Here is a tiny trained network, its code and every weight. The questions are about switching its units off for an input and a class, where a switched-off unit gives its printed mean instead of its output.

import numpy as np


def w(rows, s, z=0):
    codes = np.array(rows[::2]) - 128.0
    scale = np.full(codes.shape[1], s)
    scale[-1] = z or s
    return codes * scale


def norm(h):
    return h / np.sqrt((h * h).mean(-1, keepdims=True) + 1e-5)


def f(y):
    return np.maximum(y, 0)


def log_softmax(a):
    a = a - a.max(-1, keepdims=True)
    return a - np.log(np.exp(a).sum(-1, keepdims=True))


def net(x, mask):
    res = np.array(x, float).reshape(1, 5) / 4 @ E
    u = 0
    for l in range(2):
        y = f(norm(res) @ A[l][:, :-1].T + A[l][:, -1])
        res = res + np.where(mask[u : u + 10], y, B[l][:, -1]) @ B[l][:, :-1]
        u += 10
    return log_softmax(norm(res)[-1] @ U[:, :-1].T + U[:, -1])


A, B = {}, {}
E = w([
[176,89,247,134,112,255,100],'x0',
[129,121,132,114,139,119,125],'x1',
[84,144,146,70,7,31,37],'x2',
[177,224,109,33,119,162,230],'x3',
[200,122,160,157,108,66,122],'x4',
],0.0084)
A[0] = w([
[102,97,116,166,127,123,64,146],'0.n0',
[83,140,125,141,96,124,114,114],'0.n1',
[126,84,116,137,140,90,179,108],'0.n2',
[70,165,86,126,180,104,135,127],'0.n3',
[103,44,115,200,177,124,119,242],'0.n4',
[104,98,129,107,127,42,109,254],'0.n5',
[183,119,82,140,150,161,188,142],'0.n6',
[167,84,150,95,121,166,108,115],'0.n7',
[135,153,123,75,96,131,79,135],'0.n8',
[105,149,248,138,114,166,122,123],'0.n9',
],0.014,0.0026)
B[0] = w([
[167,192,190,189,230,86,74,208],'0.n0',
[150,125,149,163,174,167,145,165],'0.n1',
[90,221,98,150,138,160,170,170],'0.n2',
[116,149,171,160,130,79,121,204],'0.n3',
[112,89,84,64,2,107,203,254],'0.n4',
[94,117,119,169,146,170,130,231],'0.n5',
[153,141,103,144,141,94,59,229],'0.n6',
[124,178,167,156,142,183,91,203],'0.n7',
[145,97,107,176,90,109,176,194],'0.n8',
[72,130,177,98,110,173,157,243],'0.n9',
],0.0099,0.0084)
A[1] = w([
[97,83,165,141,93,147,168,103],'1.n0',
[129,168,69,142,230,82,84,43],'1.n1',
[145,79,57,169,151,66,55,164],'1.n2',
[124,85,187,100,40,185,93,132],'1.n3',
[185,75,154,90,52,162,164,96],'1.n4',
[126,181,88,126,93,96,174,137],'1.n5',
[189,139,153,96,168,217,84,125],'1.n6',
[109,134,59,119,100,62,182,116],'1.n7',
[134,176,254,95,140,160,29,64],'1.n8',
[153,27,143,110,134,145,144,2],'1.n9',
],0.013,0.0017)
B[1] = w([
[191,109,45,81,110,125,117,202],'1.n0',
[233,188,66,2,153,223,122,203],'1.n1',
[145,175,212,80,187,225,108,185],'1.n2',
[190,87,21,68,116,105,182,252],'1.n3',
[154,222,127,41,243,145,106,206],'1.n4',
[122,43,99,124,60,153,141,225],'1.n5',
[38,199,238,154,187,91,3,210],'1.n6',
[80,18,229,197,100,65,106,239],'1.n7',
[112,69,63,202,98,57,178,254],'1.n8',
[229,216,39,53,231,119,207,145],'1.n9',
],0.0082,0.0099)
U = w([
[83,32,119,186,85,74,178,253],'0',
[208,161,10,3,147,144,192,2],'1',
[91,202,202,181,203,142,55,91],'2',
],0.011,0.00091)

Each question gives the input, the list of numbers given to net, and the class t.
The units are the neurons (one row each of A and B). Each row of codes is followed by its name. A weight is (code - 128) times the scale printed after its matrix; where a second scale follows, it is the last column's (A, B and U).
mask holds one flag per neuron, layer by layer. A switched-off neuron (its flag False) gives its mean, the last column of its row in B, instead of its output. The means were averaged over made-up inputs and are rounded, as every weight is.
A unit's drop is (log p(t) with every unit on - log p(t) with that unit switched off) / (log p(t) with every unit on - log p(t) with every unit switched off).
The circuit of an input: a set's keep is (log p(t) with only the set's units on - log p(t) with every unit switched off) / (log p(t) with every unit on - log p(t) with every unit switched off). Starting from the 12 units with the biggest drops (on a tie, the unit counted first), units are removed one at a time, each time the one whose removal leaves the highest keep (on an exact tie, the one counted first), for as long as the keep stays at least 0.8.
circuit, biggest first: the units of the circuit, biggest drop first
top k neurons in layer l: the k neurons of layer l with the biggest drops, biggest first
drop of u: that unit's drop, to one decimal
input [0,2,7,4,8], class 0: top neuron in layer 1 -> [1.n1]
input [-7,2,6,-1,-8], class 2: circuit, biggest first -> [0.n4, 1.n3]
input [-1,7,-8,-2,-1], class 0: top 2 neurons in layer 0 -> [0.n4, 0.n6]
input [-7,-5,-8,-1,0], class 0: top 2 neurons in layer 0 -> [0.n4, 0.n0]
input [6,-4,-7,1,1], class 2: top 2 neurons in layer 1 -> [1.n6, 1.n1]
input [-7,1,5,-2,8], class 2: top 2 neurons in layer 1 -> [1.n3, 1.n2]
input [7,3,8,2,6], class 1: top 2 neurons in layer 0 -> [0.n0, 0.n8]
input [8,-5,-1,-7,1], class 1: top 2 neurons in layer 1 -> [1.n3, 1.n7]
input [0,2,6,-7,-7], class 2: top 2 neurons in layer 0 -> [0.n0, 0.n9]
input [3,-5,-1,-7,-7], class 1: drop of 0.n4 -> 1.5
input [4,-8,0,-3,0], class 1: drop of 0.n4 -> 1.6
input [3,8,-8,4,4], class 2: drop of 1.n6 -> 0.2
input [4,8,-1,-5,-7], class 1: drop of 0.n4 -> 1.9
input [7,-6,-5,8,0], class 2: circuit, biggest first -> [1.n6]
input [-3,5,-4,0,0], class 0: top 2 neurons in layer 0 -> [0.n4, 0.n0]
